Below are the code and all the weights of a small trained network. Each question names an input and a class and asks about switching units off, where a switched-off unit gives its printed mean instead of its output.

import numpy as np


def w(rows, s, z=0):
    codes = np.array(rows[::2]) - 128.0
    scale = np.full(codes.shape[1], s)
    scale[-1] = z or s
    return codes * scale


def norm(h):
    return h / np.sqrt((h * h).mean(-1, keepdims=True) + 1e-5)


def f(y):
    return y / 2 * (1 + np.tanh(0.7978845608 * (y + 0.044715 * y**3)))


def log_softmax(a):
    a = a - a.max(-1, keepdims=True)
    return a - np.log(np.exp(a).sum(-1, keepdims=True))


def net(x, mask):
    res = np.array(x, float).reshape(1, 2) / 4 @ E
    u = 0
    for l in range(2):
        y = f(norm(res) @ A[l][:, :-1].T + A[l][:, -1])
        res = res + np.where(mask[u : u + 9], y, B[l][:, -1]) @ B[l][:, :-1]
        u += 9
    return log_softmax(norm(res)[-1] @ U[:, :-1].T + U[:, -1])


A, B = {}, {}
E = w([
[153,77,81,118,142,103,248,69,173],'x0',
[123,146,102,165,65,98,117,235,160],'x1',
],0.012)
A[0] = w([
[190,64,91,151,80,47,150,140,254,91],'0.n0',
[132,94,125,88,76,54,239,188,199,75],'0.n1',
[125,82,75,172,60,40,212,144,165,6],'0.n2',
[107,100,223,141,141,168,121,142,91,21],'0.n3',
[84,174,218,171,138,117,96,177,111,111],'0.n4',
[116,56,179,171,184,81,38,131,139,89],'0.n5',
[182,66,56,72,167,141,76,39,151,135],'0.n6',
[116,154,101,153,86,9,160,185,183,158],'0.n7',
[119,133,216,131,129,186,173,138,68,117],'0.n8',
],0.0083,0.0014)
B[0] = w([
[145,87,183,86,208,48,89,142,98,249],'0.n0',
[150,93,120,100,133,102,103,185,40,255],'0.n1',
[152,132,95,51,215,56,91,254,100,249],'0.n2',
[161,147,84,143,128,88,133,159,173,173],'0.n3',
[99,104,149,68,81,121,95,99,94,241],'0.n4',
[135,117,108,80,107,155,175,139,39,171],'0.n5',
[64,150,144,152,85,182,193,76,137,230],'0.n6',
[26,102,141,226,218,76,151,89,190,248],'0.n7',
[181,132,134,139,103,105,188,160,150,163],'0.n8',
],0.0092,0.0069)
A[1] = w([
[83,167,106,207,175,184,212,65,92,70],'1.n0',
[154,174,95,106,99,182,1,117,106,2],'1.n1',
[211,118,25,121,201,100,137,209,160,223],'1.n2',
[191,193,150,132,142,67,111,159,132,123],'1.n3',
[104,144,200,194,87,128,55,171,188,185],'1.n4',
[175,195,145,125,151,108,120,158,54,105],'1.n5',
[121,140,163,134,213,110,135,102,112,86],'1.n6',
[68,196,147,166,95,52,136,165,211,174],'1.n7',
[161,172,110,179,169,128,136,98,172,6],'1.n8',
],0.0092,0.002)
B[1] = w([
[158,110,103,131,154,184,165,106,159,254],'1.n0',
[161,163,84,120,96,88,186,117,70,231],'1.n1',
[80,68,57,106,183,8,133,198,112,249],'1.n2',
[108,124,101,64,153,78,192,149,127,171],'1.n3',
[156,113,111,149,147,143,152,85,174,227],'1.n4',
[138,131,148,70,160,98,115,155,147,205],'1.n5',
[139,110,147,167,100,143,134,120,128,194],'1.n6',
[104,125,141,144,172,142,119,115,171,200],'1.n7',
[176,167,139,114,142,74,126,93,96,119],'1.n8',
],0.014,0.0058)
U = w([
[172,84,139,115,169,252,182,60,135,183],'0',
[58,123,189,223,152,160,67,155,234,151],'1',
[103,187,80,186,81,110,95,91,147,96],'2',
[138,105,141,147,139,132,111,131,136,32],'3',
[161,119,124,169,159,167,101,165,138,2],'4',
[150,175,149,38,90,127,116,164,43,195],'5',
[95,34,117,117,217,33,118,186,104,190],'6',
],0.014,0.0055)

Each question gives the input, the list of numbers given to net, and the class t.
The units are the neurons (one row each of A and B). Each row of codes is followed by its name. A weight is (code - 128) times the scale printed after its matrix; where a second scale follows, it is the last column's (A, B and U).
mask holds one flag per neuron, layer by layer. A switched-off neuron (its flag False) gives its mean, the last column of its row in B, instead of its output. The means were averaged over made-up inputs and are rounded, as every weight is.
A unit's drop is (log p(t) with every unit on - log p(t) with that unit switched off) / (log p(t) with every unit on - log p(t) with every unit switched off).
The circuit of an input: a set's keep is (log p(t) with only the set's units on - log p(t) with every unit switched off) / (log p(t) with every unit on - log p(t) with every unit switched off). Starting from the 12 units with the biggest drops (on a tie, the unit counted first), units are removed one at a time, each time the one whose removal leaves the highest keep (on an exact tie, the one counted first), for as long as the keep stays at least 0.8.
circuit, biggest first: the units of the circuit, biggest drop first
unit that matters most: the unit with the biggest drop
k most important neurons: the k neurons with the biggest drops, biggest first
top k neurons in layer l: the k neurons of layer l with the biggest drops, biggest first
drop of u: that unit's drop, to one decimal
input [-7,4], class 5: unit that matters most	0.n7
input [-8,7], class 1: circuit, biggest first	[0.n2 1.n2]
input [5,-3], class 0: circuit, biggest first	[0.n6 1.n2]
input [-5,3], class 2: top 2 neurons in layer 1	[1.n4 1.n2]
input [-3,2], class 2: 2 most important neurons	[0.n2 0.n1]
input [-6,6], class 1: 2 most important neurons	[1.n7 0.n2]
input [-6,5], class 2: 4 most important neurons	[1.n1 0.n2 0.n4 0.n0]
input [-2,5], class 1: top 2 neurons in layer 0	[0.n7 0.n2]
input [-4,1], class 5: drop of 0.n7	0.1
input [-6,0], class 5: drop of 1.n2	0.0
input [7,-5], class 0: drop of 0.n6	0.4
input [8,-5], class 0: drop of 0.n6	1.4
